Below are the code and all the weights of a small trained network. Each question names an input and a class and asks about switching units off, where a switched-off unit gives its printed mean instead of its output.

import numpy as np


def w(rows, s, z=0):
    codes = np.array(rows[::2]) - 128.0
    scale = np.full(codes.shape[1], s)
    scale[-1] = z or s
    return codes * scale


def f(y):
    return y / 2 * (1 + np.tanh(0.7978845608 * (y + 0.044715 * y**3)))


def log_softmax(a):
    a = a - a.max(-1, keepdims=True)
    return a - np.log(np.exp(a).sum(-1, keepdims=True))


def net(x, mask):
    res = np.array(x, float).reshape(1, 8) / 4 @ E
    y = f(res @ A[0][:, :-1].T + A[0][:, -1])
    res = res + np.where(mask, y, B[0][:, -1]) @ B[0][:, :-1]
    return log_softmax(res[-1] @ U[:, :-1].T + U[:, -1])


A, B = {}, {}
E = w([
[123,119,122],'x0',
[148,156,83],'x1',
[71,77,204],'x2',
[144,149,141],'x3',
[123,123,125],'x4',
[133,134,131],'x5',
[123,121,123],'x6',
[6,193,131],'x7',
],0.011)
A[0] = w([
[102,195,198,176],'N0',
[200,118,147,243],'N1',
[99,216,76,116],'N2',
[175,140,139,167],'N3',
[167,87,209,149],'N4',
[225,105,127,255],'N5',
[72,193,132,241],'N6',
[160,122,75,114],'N7',
[177,145,130,196],'N8',
[133,176,55,100],'N9',
[239,73,100,122],'N10',
[86,65,201,92],'N11',
[75,170,66,122],'N12',
[32,156,239,116],'N13',
[134,207,44,79],'N14',
[253,75,138,165],'N15',
[85,95,67,100],'N16',
],0.014,0.0059)
B[0] = w([
[111,94,40,191],'N0',
[81,42,130,209],'N1',
[183,197,134,201],'N2',
[92,105,104,161],'N3',
[147,36,226,189],'N4',
[80,72,127,240],'N5',
[164,255,51,230],'N6',
[49,183,146,162],'N7',
[105,108,114,174],'N8',
[126,145,157,180],'N9',
[40,130,146,232],'N10',
[179,87,95,192],'N11',
[195,198,141,189],'N12',
[112,104,72,239],'N13',
[126,155,200,199],'N14',
[103,104,87,248],'N15',
[98,136,158,138],'N16',
],0.0083,0.012)
U = w([
[75,75,65,253],'0',
[1,154,103,102],'1',
[158,148,106,107],'2',
[230,153,183,12],'3',
[197,37,252,106],'4',
[124,46,148,97],'5',
],0.0097,0.003)

Each question gives the input, the list of numbers given to net, and the class t.
The units are the neurons (one row each of A and B). Each row of codes is followed by its name. A weight is (code - 128) times the scale printed after its matrix; where a second scale follows, it is the last column's (A, B and U).
mask holds one flag per neuron, in row order. A switched-off neuron (its flag False) gives its mean, the last column of its row in B, instead of its output. The means were averaged over made-up inputs and are rounded, as every weight is.
A unit's drop is (log p(t) with every unit on - log p(t) with that unit switched off) / (log p(t) with every unit on - log p(t) with every unit switched off).
The circuit of an input: a set's keep is (log p(t) with only the set's units on - log p(t) with every unit switched off) / (log p(t) with every unit on - log p(t) with every unit switched off). Starting from the 12 units with the biggest drops (on a tie, the unit counted first), units are removed one at a time, each time the one whose removal leaves the highest keep (on an exact tie, the one counted first), for as long as the keep stays at least 0.8.
units of the circuit, in order: the units of the circuit, biggest drop first
unit that matters most: the unit with the biggest drop
top k neurons: the k neurons with the biggest drops, biggest first
drop of u: that unit's drop, to one decimal
input [5,-2,-6,0,1,-6,-8,3], class 2: unit that matters most	N4
input [1,-1,3,5,-8,0,-8,-1], class 4: top 2 neurons	N4, N6
input [-4,-6,4,-5,4,-1,-4,0], class 4: units of the circuit, in order	N4, N15
input [2,2,-5,5,2,6,-8,-3], class 1: units of the circuit, in order	N10, N7
input [-1,0,7,-6,-8,2,1,8], class 0: units of the circuit, in order	N11, N13
input [2,-3,1,-1,7,3,6,-3], class 4: units of the circuit, in order	N6, N13
input [4,-8,5,-7,0,-1,-6,3], class 0: units of the circuit, in order	N13, N11
input [-4,-2,2,7,-1,-7,-1,0], class 4: units of the circuit, in order	N15, N10
input [8,6,-7,4,-7,-7,1,1], class 3: units of the circuit, in order	N2, N14
input [-1,2,-5,8,7,1,-1,-4], class 1: units of the circuit, in order	N10, N7
input [4,6,-8,3,6,-1,8,0], class 1: top 2 neurons	N7, N10
input [3,-1,5,6,3,0,8,2], class 0: units of the circuit, in order	N13, N11, N10
input [-3,-1,-8,6,3,-7,-1,8], class 2: top 3 neurons	N0, N6, N4
input [-8,-5,6,0,4,-7,4,-2], class 4: units of the circuit, in order	N4
input [4,2,0,0,-7,-2,8,-7], class 1: top 3 neurons	N10, N7, N11
input [-2,-4,3,-5,7,-5,-3,4], class 0: top 3 neurons	N11, N13, N10
input [-8,-1,-6,-3,-6,-3,-3,4], class 2: top 2 neurons	N4, N6
input [-4,-5,5,-2,-3,-6,1,0], class 4: top 2 neurons	N4, N15
input [1,-1,0,-1,-3,-8,3,4], class 2: drop of N12	0.1
input [6,-2,5,0,4,6,-4,5], class 0: drop of N13	0.2
input [-6,-3,8,-3,-8,-3,-7,4], class 0: drop of N11	0.1
input [2,4,0,-8,7,-2,-8,-5], class 1: units of the circuit, in order	N10
